Each row has a name. After each piece below comes the name of the row it's from, unless a question asks for something else. Each question is about the rows just above it.

Columns, left to right: Z W R E F K H D U J
+1.32 +2.08 +4.06 +1.23 -2.89 -0.52 -7.14 -0.17 +5.35 +1.99 -> J728
-0.76 -1.90 +1.53 -4.85 -2.52 +0.66 +4.76 +2.20 -3.16 +1.40 -> J417
-2.48 -1.72 -3.46 +8.43 +4.01 -2.40 +1.53 -0.66 -2.89 +1.48 -> J238
Which column holds this, read top down? +5.35 -3.16 | U
-2.89 with -1 step of +0.01 on every entry: | -2.90
Move every entry of -2.52 by -1 step of +0.01. | -2.53
The row named J417: | -0.76 -1.90 +1.53 -4.85 -2.52 +0.66 +4.76 +2.20 -3.16 +1.40

Columns, left to right: Y N L T M S A P
+0.13 +1.85 -2.37 -2.14 -8.55 +4.53 -1.36 +4.36  J689
-2.03 +1.85 +1.41 +3.82 +9.43 -1.96 -0.69 +0.63  J884
-2.03 -2.50 +1.41 +3.82 +9.43 -1.96 -0.69 +0.63  J556
+0.42 +1.63 -2.16 -2.05 -8.90 +3.82 +0.43 -4.60  J118
+0.42 +1.63 -1.67 -2.05 -8.90 +3.82 +0.43 -4.60  J310
+1.63 with -1 step of +0.01 on every entry: | +1.62
Which column holds this, read top down? +4.53 -1.96 -1.96 +3.82 | S
The row named J310: | +0.42 +1.63 -1.67 -2.05 -8.90 +3.82 +0.43 -4.60
Shift each entry of +3.82 by +1 times +0.01: | +3.83
Which column holds this, read top down? -1.96 -1.96 +3.82 +3.82 | S
Move every entry of +0.43 by -1 step of +0.01. | +0.42

Columns, left to right: X G Q B V C
-1.17 +2.26 +5.60 +0.41 +4.16 -0.65 : J564
+0.74 +1.91 +6.32 +1.80 +0.00 +0.23 : J392
+0.74 +1.91 -2.13 +1.80 +0.00 +0.23 : J31
-2.13 +1.91 +0.74 +1.80 +0.00 +0.23 : J548
+1.91 -2.13 +0.74 +1.80 +0.00 +0.23 : J65
-3.03 -0.69 +1.33 -1.61 +1.22 +2.04 : J643
+1.80 -2.13 +1.91 +0.74 is which row, read backwards? | J31
Which column holds this, read top down? +5.60 +6.32 -2.13 +0.74 +0.74 | Q
Number of entries in -3.03 -0.69 +1.33 -1.61 +1.22 +2.04: | 6
Which row holds +0.74 -2.13 +1.91 read backwards? | J65
q: -2.13 +1.91 +0.74 +1.80 +0.00 +0.23 | J548

Columns, left to right: dener baru gim roz
+3.81 +0.22 -0.09 +1.60 : J212
+4.79 -0.91 +1.71 -3.53 : J94
+2.51 -3.58 +0.73 +0.69 : J321
+8.74 +1.11 +1.89 +4.19 : J727
-0.99 +1.40 -1.82 +4.60 : J5
+5.23 +0.51 +2.09 -1.39 : J354
Count the entries of +2.51 -3.58 +0.73: | 3
The row named J321: | +2.51 -3.58 +0.73 +0.69

Columns, left to right: gulan pes fovag Ronob nidip
+2.97 +1.29 +3.29 -9.28 +7.94 : J627
-0.87 +1.92 -4.56 +6.72 +5.44 : J364
+2.97 +1.29 +3.29 -9.28 -0.07 : J104
-2.25 -0.88 +0.31 -0.58 -7.14 : J821
-0.35 +0.08 +2.18 -2.55 +3.05 : J994
-1.31 -2.59 -4.12 +3.41 -3.97 : J68
+2.97 +1.29 +3.29 -0.58 -0.07 : J551
How many entries does +2.97 +1.29 +3.29 have? | 3
The row named J364: | -0.87 +1.92 -4.56 +6.72 +5.44
Which column holds -1.31 +2.97 top down? | gulan
The row named J994: | -0.35 +0.08 +2.18 -2.55 +3.05
How many entries does -0.87 +1.92 -4.56 +6.72 have? | 4

Columns, left to right: Liko seto nulal puno Saf rutar
-0.82 -4.12 +0.21 -2.07 -2.06 -2.39 = J268
+1.05 +0.56 -1.02 +0.73 -0.96 +1.10 = J570
-2.11 -0.58 +1.86 -4.14 +1.71 -0.62 = J454
+4.59 -0.09 +0.69 +3.48 -5.71 +1.20 = J699
-1.10 +1.70 +0.57 -0.93 -3.57 +1.40 = J90
-4.89 +1.16 -2.29 -2.19 -1.01 -0.12 = J708
-3.16 +2.36 -2.41 -1.35 -2.32 +1.58 = J738
-3.63 +1.70 +0.57 -0.93 -3.57 +1.40 = J494
How many entries does -4.89 +1.16 -2.29 -2.19 -1.01 -0.12 have? | 6
Which column holds +0.21 -1.02 +1.86 top down? | nulal
Count the entries of -0.82 -4.12 +0.21: | 3
Number of entries in +4.59 -0.09 +0.69 +3.48 -5.71: | 5
How many entries does -0.82 -4.12 +0.21 -2.07 have? | 4
+3.48 with +1 step of +0.01 on every entry: | +3.49
Count the entries of -1.10 +1.70: | 2

